Here is a tiny trained network, its code and every weight. The questions are about switching its units off for an input and a target symbol, where a switched-off unit gives its printed mean instead of its output.

import numpy as np


def w(rows, s, z=0):
    codes = np.array(rows[::2]) - 128.0
    scale = np.full(codes.shape[1], s)
    scale[-1] = z or s
    return codes * scale


def f(y):
    return y / 2 * (1 + np.tanh(0.7978845608 * (y + 0.044715 * y**3)))


def softmax(a):
    e = np.exp(a - a.max(-1, keepdims=True))
    return e / e.sum(-1, keepdims=True)


def log_softmax(a):
    a = a - a.max(-1, keepdims=True)
    return a - np.log(np.exp(a).sum(-1, keepdims=True))


def net(x, mask):
    ids = ['ΔΘΞΣΨεμ'.index(c) for c in x.split()]
    T = len(ids)
    res = E[ids] + P[:T]
    u = 0
    for l in range(2):
        q, k, v = (res @ M[l].T for M in (Q, K, V))
        z = softmax(np.where(np.tri(T) > 0, q @ k.T / 4**0.5, -1e9)) @ v
        res = res + np.where(mask[u], z, O[l][:, -1]) @ O[l][:, :-1]
        u += 1
        y = f(res @ A[l][:, :-1].T + A[l][:, -1])
        res = res + np.where(mask[u : u + 4], y, B[l][:, -1]) @ B[l][:, :-1]
        u += 4
    return log_softmax(res[-1] @ U[:, :-1].T + U[:, -1])


Q, K, V, O, A, B = {}, {}, {}, {}, {}, {}
E = w([
[158,83,140,56,169,166,75,105,127],'Δ',
[201,103,86,116,122,144,128,87,187],'Θ',
[127,105,158,139,89,145,3,113,175],'Ξ',
[151,130,46,73,131,161,167,139,94],'Σ',
[216,189,143,123,198,127,111,180,112],'Ψ',
[105,157,125,147,94,170,152,167,143],'ε',
[175,70,46,146,65,99,124,203,132],'μ',
],0.013)
P = w([
[213,136,10,59,151,249,94,29,254],'0',
[216,124,48,79,132,232,102,98,172],'1',
[155,112,42,105,150,212,63,98,131],'2',
[164,90,91,52,169,192,116,176,144],'3',
[148,93,86,86,138,150,125,159,149],'4',
[140,64,120,89,123,187,112,185,86],'5',
[142,100,126,91,113,129,140,176,92],'6',
[129,79,110,122,76,136,127,168,51],'7',
[86,63,119,157,105,128,144,167,49],'8',
[132,177,73,125,26,77,120,172,66],'9',
[63,77,88,156,48,144,108,164,66],'10',
[60,122,101,188,63,57,173,181,64],'11',
[112,96,121,148,85,93,178,169,52],'12',
[102,63,87,136,125,142,139,62,98],'13',
],0.0035)
Q[0] = w([
[55,195,238,155,176,87,189,87,87],'0.h1',
[83,178,181,159,177,16,191,129,94],'0.h1',
[75,150,208,207,145,86,183,75,88],'0.h1',
[108,217,254,206,194,78,151,66,85],'0.h1',
],0.0054)
K[0] = w([
[205,177,243,39,235,169,79,25,201],'0.h1',
[159,53,155,80,210,209,32,82,201],'0.h1',
[220,130,147,53,211,186,48,88,222],'0.h1',
[191,203,253,59,217,190,41,77,244],'0.h1',
],0.0046)
V[0] = w([
[52,86,169,105,147,160,173,76,71],'0.h1',
[43,197,141,39,183,244,143,45,152],'0.h1',
[101,187,48,98,191,132,200,175,3],'0.h1',
[196,185,124,250,115,197,189,60,214],'0.h1',
],0.0044)
O[0] = w([
[89,184,141,126,136,127,150,103,53,4],'0.h1',
[175,106,210,61,60,166,171,57,2,38],'0.h1',
[81,125,24,65,150,171,202,104,72,136],'0.h1',
[198,72,203,194,115,183,213,74,198,153],'0.h1',
],0.0055,0.0032)
A[0] = w([
[16,236,190,159,29,190,108,195,170,222],'0.n1',
[194,81,117,3,120,191,217,34,99,252],'0.n2',
[162,206,232,189,207,59,77,203,82,121],'0.n3',
[99,134,125,197,63,119,52,172,89,33],'0.n4',
],0.0045,0.0032)
B[0] = w([
[57,59,232,222,178,110,179,216,122,140],'0.n1',
[136,135,104,120,46,213,97,99,157,253],'0.n2',
[212,226,187,85,169,92,131,133,80,138],'0.n3',
[74,119,203,114,127,1,133,113,78,110],'0.n4',
],0.006,0.0042)
Q[1] = w([
[138,50,95,130,48,104,185,109,131],'1.h1',
[45,164,141,196,4,69,160,35,68],'1.h1',
[139,45,79,90,61,222,30,149,221],'1.h1',
[8,143,193,142,52,47,209,84,66],'1.h1',
],0.0044)
K[1] = w([
[157,176,215,116,194,135,87,41,93],'1.h1',
[200,207,96,135,170,242,24,4,191],'1.h1',
[105,243,189,191,227,90,136,229,39],'1.h1',
[233,145,107,81,142,218,84,69,238],'1.h1',
],0.004)
V[1] = w([
[224,231,215,148,211,131,103,138,87],'1.h1',
[9,62,208,190,114,142,169,170,110],'1.h1',
[197,136,114,166,72,57,127,254,82],'1.h1',
[100,61,154,83,145,37,34,50,118],'1.h1',
],0.0047)
O[1] = w([
[160,242,138,204,158,161,42,25,79,103],'1.h1',
[13,213,197,153,32,126,119,145,210,3],'1.h1',
[94,177,91,207,171,59,88,222,116,191],'1.h1',
[143,3,190,24,143,90,71,51,166,26],'1.h1',
],0.006,0.0041)
A[1] = w([
[217,87,34,122,194,119,81,130,55,9],'1.n1',
[121,27,236,254,171,75,24,86,178,193],'1.n2',
[135,94,35,60,172,181,149,163,65,101],'1.n3',
[231,40,64,48,145,64,20,163,97,93],'1.n4',
],0.0042,0.0016)
B[1] = w([
[118,170,68,78,194,101,116,109,147,237],'1.n1',
[147,222,124,125,126,42,191,66,84,141],'1.n2',
[69,173,56,63,103,122,122,148,118,216],'1.n3',
[107,104,129,76,179,93,67,64,254,255],'1.n4',
],0.0062,0.0052)
U = w([
[61,85,178,42,158,168,21,123,133,34],'Δ',
[233,50,118,176,139,134,180,97,201,106],'Θ',
[113,114,238,145,65,28,43,53,171,192],'Ξ',
[47,155,60,37,84,119,178,105,96,23],'Σ',
[188,254,105,182,237,117,78,95,58,102],'Ψ',
[109,200,168,240,17,234,150,217,87,254],'ε',
[29,130,93,166,198,43,150,229,226,41],'μ',
],0.0042,0.0031)

Each question gives the input, a string of symbols that net reads in full, and the target symbol t.
The units are the heads (4 rows each of Q, K, V and O) and the neurons (one row each of A and B). Each row of codes is followed by its name. A weight is (code - 128) times the scale printed after its matrix; where a second scale follows, it is the last column's (O, A, B and U).
mask holds one flag per unit, layer by layer, with each layer's heads first. A switched-off unit (its flag False) gives its mean, the last column of its rows in O or B, instead of its output. The means were averaged over made-up inputs and are rounded, as every weight is.
A unit's drop is (log p(t) with every unit on - log p(t) with that unit switched off) / (log p(t) with every unit on - log p(t) with every unit switched off).
The circuit of an input: a set's keep is (log p(t) with only the set's units on - log p(t) with every unit switched off) / (log p(t) with every unit on - log p(t) with every unit switched off). Starting from all 10 units, units are removed one at a time, each time the one whose removal leaves the highest keep (on an exact tie, the one counted first), for as long as the keep stays at least 0.8.
circuit, biggest first: the units of the circuit, biggest drop first
unit that matters most: the unit with the biggest drop
k most important neurons: the k neurons with the biggest drops, biggest first
top k neurons in layer l: the k neurons of layer l with the biggest drops, biggest first
drop of u: that unit's drop, to one decimal
input Σ Ψ Ψ Σ Δ Ξ ε ε Θ Σ Θ ε Σ, target ε: top 3 neurons in layer 0 => 0.n2, 0.n1, 0.n4
input Σ Σ Θ Θ μ, target μ: circuit, biggest first => 0.h1, 1.h1, 0.n2
input Δ Σ Δ, target Σ: unit that matters most => 0.h1
input Θ Σ Θ, target Σ: top 2 neurons in layer 0 => 0.n2, 0.n1
input Ψ Θ Δ Θ Δ Δ Ψ Θ Δ, target Ψ: circuit, biggest first => 1.h1, 0.n3, 0.n2, 0.n1
input Ψ Θ Ξ Θ Δ Ξ Δ, target Ξ: top 3 neurons in layer 0 => 0.n1, 0.n2, 0.n4
input Θ Σ Σ, target Σ: circuit, biggest first => 0.h1, 1.n3, 1.h1
input Θ μ Σ μ μ Θ μ Σ, target μ: circuit, biggest first => 0.h1, 1.h1
input Θ Θ Ξ μ μ Ξ μ Θ Θ Ψ μ μ Ψ Ψ, target μ: circuit, biggest first => 1.h1, 0.h1
input Ψ ε Δ, target ε: 4 most important neurons => 0.n1, 0.n2, 1.n4, 1.n1
input Θ Ψ Θ Σ Θ Δ Ξ ε Θ, target ε: top 3 neurons in layer 0 => 0.n1, 0.n2, 0.n4
input Ξ ε Δ, target ε: top 2 neurons in layer 1 => 1.n4, 1.n1
input Ψ Ξ Ξ Ψ Ψ Δ Ψ μ Θ Ξ Ψ Θ Ξ, target Ψ: 3 most important neurons => 1.n2, 0.n3, 1.n4
input Θ Δ ε ε, target ε: unit that matters most => 1.n4
input Θ Ψ Θ Ψ μ Ψ Θ Ψ ε Δ ε Θ Ψ, target ε: top 2 neurons in layer 0 => 0.n1, 0.n4
input Θ Ψ μ Θ, target μ: top 2 neurons in layer 0 => 0.n2, 0.n4
input Ψ Θ Θ Θ ε Σ, target ε: 2 most important neurons => 0.n2, 0.n1
input Θ ε Δ Ξ ε Ψ, target ε: drop of 1.n4 => 0.3
input Θ Ξ Θ Ξ Θ Δ, target Ξ: drop of 0.n1 => 0.1
input Ξ μ Δ, target μ: unit that matters most => 0.h1
input μ ε μ Ξ μ Ξ, target μ: drop of 1.h1 => 0.4
